Below is a small trained network, with its code and all its weights. Each question gives an input and a class and asks what happens when units are switched off, that is, made to give their printed mean instead of their output.

import numpy as np


def w(rows, s, z=0):
    codes = np.array(rows[::2]) - 128.0
    scale = np.full(codes.shape[1], s)
    scale[-1] = z or s
    return codes * scale


def f(y):
    return np.maximum(y, 0)


def log_softmax(a):
    a = a - a.max(-1, keepdims=True)
    return a - np.log(np.exp(a).sum(-1, keepdims=True))


def net(x, mask):
    res = np.array(x, float).reshape(1, 7) / 4 @ E
    y = f(res @ A[0][:, :-1].T + A[0][:, -1])
    res = res + np.where(mask, y, B[0][:, -1]) @ B[0][:, :-1]
    return log_softmax(res[-1] @ U[:, :-1].T + U[:, -1])


A, B = {}, {}
E = w([
[147,69,191,125,91],'x0',
[38,56,142,136,69],'x1',
[133,142,158,103,91],'x2',
[135,141,152,249,92],'x3',
[198,69,52,157,114],'x4',
[77,134,137,133,95],'x5',
[100,61,151,134,210],'x6',
],0.012)
A[0] = w([
[93,87,126,89,180,172],'neuron 0',
[101,99,140,141,186,195],'neuron 1',
[155,165,100,154,188,152],'neuron 2',
[154,173,116,42,132,253],'neuron 3',
[154,33,96,103,87,243],'neuron 4',
[155,167,163,77,129,134],'neuron 5',
[185,165,45,121,119,111],'neuron 6',
[131,7,169,135,136,149],'neuron 7',
[68,173,131,128,206,163],'neuron 8',
[131,142,163,188,107,104],'neuron 9',
[102,138,139,111,158,75],'neuron 10',
[153,165,188,227,80,157],'neuron 11',
[194,149,90,135,173,71],'neuron 12',
[65,85,67,115,38,247],'neuron 13',
[121,98,135,77,107,240],'neuron 14',
[129,78,144,136,120,44],'neuron 15',
[121,165,94,127,46,19],'neuron 16',
[90,181,73,105,122,215],'neuron 17',
[181,174,135,126,167,91],'neuron 18',
[141,145,91,161,165,12],'neuron 19',
[141,164,160,165,103,13],'neuron 20',
[88,77,111,112,122,154],'neuron 21',
[141,172,151,68,180,27],'neuron 22',
[127,63,191,188,80,128],'neuron 23',
[159,145,184,72,164,111],'neuron 24',
[134,171,133,169,178,157],'neuron 25',
[189,199,27,242,151,117],'neuron 26',
[158,115,70,155,185,91],'neuron 27',
],0.013,0.0023)
B[0] = w([
[147,120,158,153,164,192],'neuron 0',
[78,133,154,151,155,179],'neuron 1',
[85,81,114,43,119,191],'neuron 2',
[177,176,99,64,163,211],'neuron 3',
[172,116,71,213,158,216],'neuron 4',
[152,163,107,38,123,175],'neuron 5',
[153,103,75,106,88,205],'neuron 6',
[181,9,168,220,160,219],'neuron 7',
[54,172,173,95,202,192],'neuron 8',
[130,180,205,107,53,165],'neuron 9',
[116,140,161,126,164,154],'neuron 10',
[82,189,228,105,19,196],'neuron 11',
[128,78,79,92,108,196],'neuron 12',
[161,181,86,223,109,217],'neuron 13',
[168,137,104,171,171,179],'neuron 14',
[162,108,144,177,135,160],'neuron 15',
[144,185,113,152,88,170],'neuron 16',
[119,170,61,92,160,184],'neuron 17',
[132,99,145,92,123,184],'neuron 18',
[74,102,85,103,127,164],'neuron 19',
[101,162,185,99,24,153],'neuron 20',
[137,151,110,194,169,182],'neuron 21',
[117,139,147,62,160,188],'neuron 22',
[138,100,188,199,62,200],'neuron 23',
[174,108,153,1,179,181],'neuron 24',
[68,103,146,89,100,176],'neuron 25',
[105,86,105,104,65,248],'neuron 26',
[92,20,68,125,114,192],'neuron 27',
],0.0076,0.016)
U = w([
[203,176,79,95,142,56],'0',
[84,77,56,77,103,3],'1',
[102,177,164,102,74,239],'2',
[3,156,139,122,237,116],'3',
[127,200,55,141,119,153],'4',
[140,90,154,175,129,173],'5',
[150,158,131,35,187,159],'6',
[159,81,100,143,186,34],'7',
],0.012,0.003)

Each question gives the input, the list of numbers given to net, and the class t.
The units are the neurons (one row each of A and B). Each row of codes is followed by its name. A weight is (code - 128) times the scale printed after its matrix; where a second scale follows, it is the last column's (A, B and U).
mask holds one flag per neuron, in row order. A switched-off neuron (its flag False) gives its mean, the last column of its row in B, instead of its output. The means were averaged over made-up inputs and are rounded, as every weight is.
A unit's drop is (log p(t) with every unit on - log p(t) with that unit switched off) / (log p(t) with every unit on - log p(t) with every unit switched off).
The circuit of an input: a set's keep is (log p(t) with only the set's units on - log p(t) with every unit switched off) / (log p(t) with every unit on - log p(t) with every unit switched off). Starting from the 12 units with the biggest drops (on a tie, the unit counted first), units are removed one at a time, each time the one whose removal leaves the highest keep (on an exact tie, the one counted first), for as long as the keep stays at least 0.8.
circuit, biggest first: the units of the circuit, biggest drop first
k most important neurons: the k neurons with the biggest drops, biggest first
drop of u: that unit's drop, to one decimal
input [6,1,1,-5,-3,3,-4], class 6: circuit, biggest first -> [neuron 24; neuron 26]
input [-6,1,-3,-5,-4,1,-8], class 6: circuit, biggest first -> [neuron 4; neuron 3]
input [2,-3,3,7,5,5,3], class 2: circuit, biggest first -> [neuron 11]
input [-2,1,0,-2,-3,-5,-7], class 6: circuit, biggest first -> [neuron 13; neuron 3]
input [-8,5,2,-5,-8,8,-7], class 4: 2 most important neurons -> [neuron 13; neuron 16]
input [6,-2,1,1,-3,-7,0], class 6: 2 most important neurons -> [neuron 24; neuron 13]
input [-8,3,1,7,3,2,7], class 3: 3 most important neurons -> [neuron 6; neuron 1; neuron 8]
input [-3,-6,7,2,-6,4,3], class 6: 2 most important neurons -> [neuron 24; neuron 5]
input [7,-4,6,1,-7,-8,-4], class 6: 2 most important neurons -> [neuron 24; neuron 5]
input [2,5,-6,-2,7,1,4], class 5: 2 most important neurons -> [neuron 23; neuron 3]
input [-1,7,0,-1,-6,8,-6], class 4: 2 most important neurons -> [neuron 13; neuron 17]
input [6,2,7,4,3,-2,-5], class 2: drop of neuron 11 -> 1.3
input [1,-5,7,8,7,0,0], class 2: drop of neuron 11 -> 0.4
input [-3,-7,2,7,6,3,5], class 1: drop of neuron 17 -> 0.0
input [-6,-1,6,5,-2,-5,6], class 3: most important neuron -> [neuron 8]
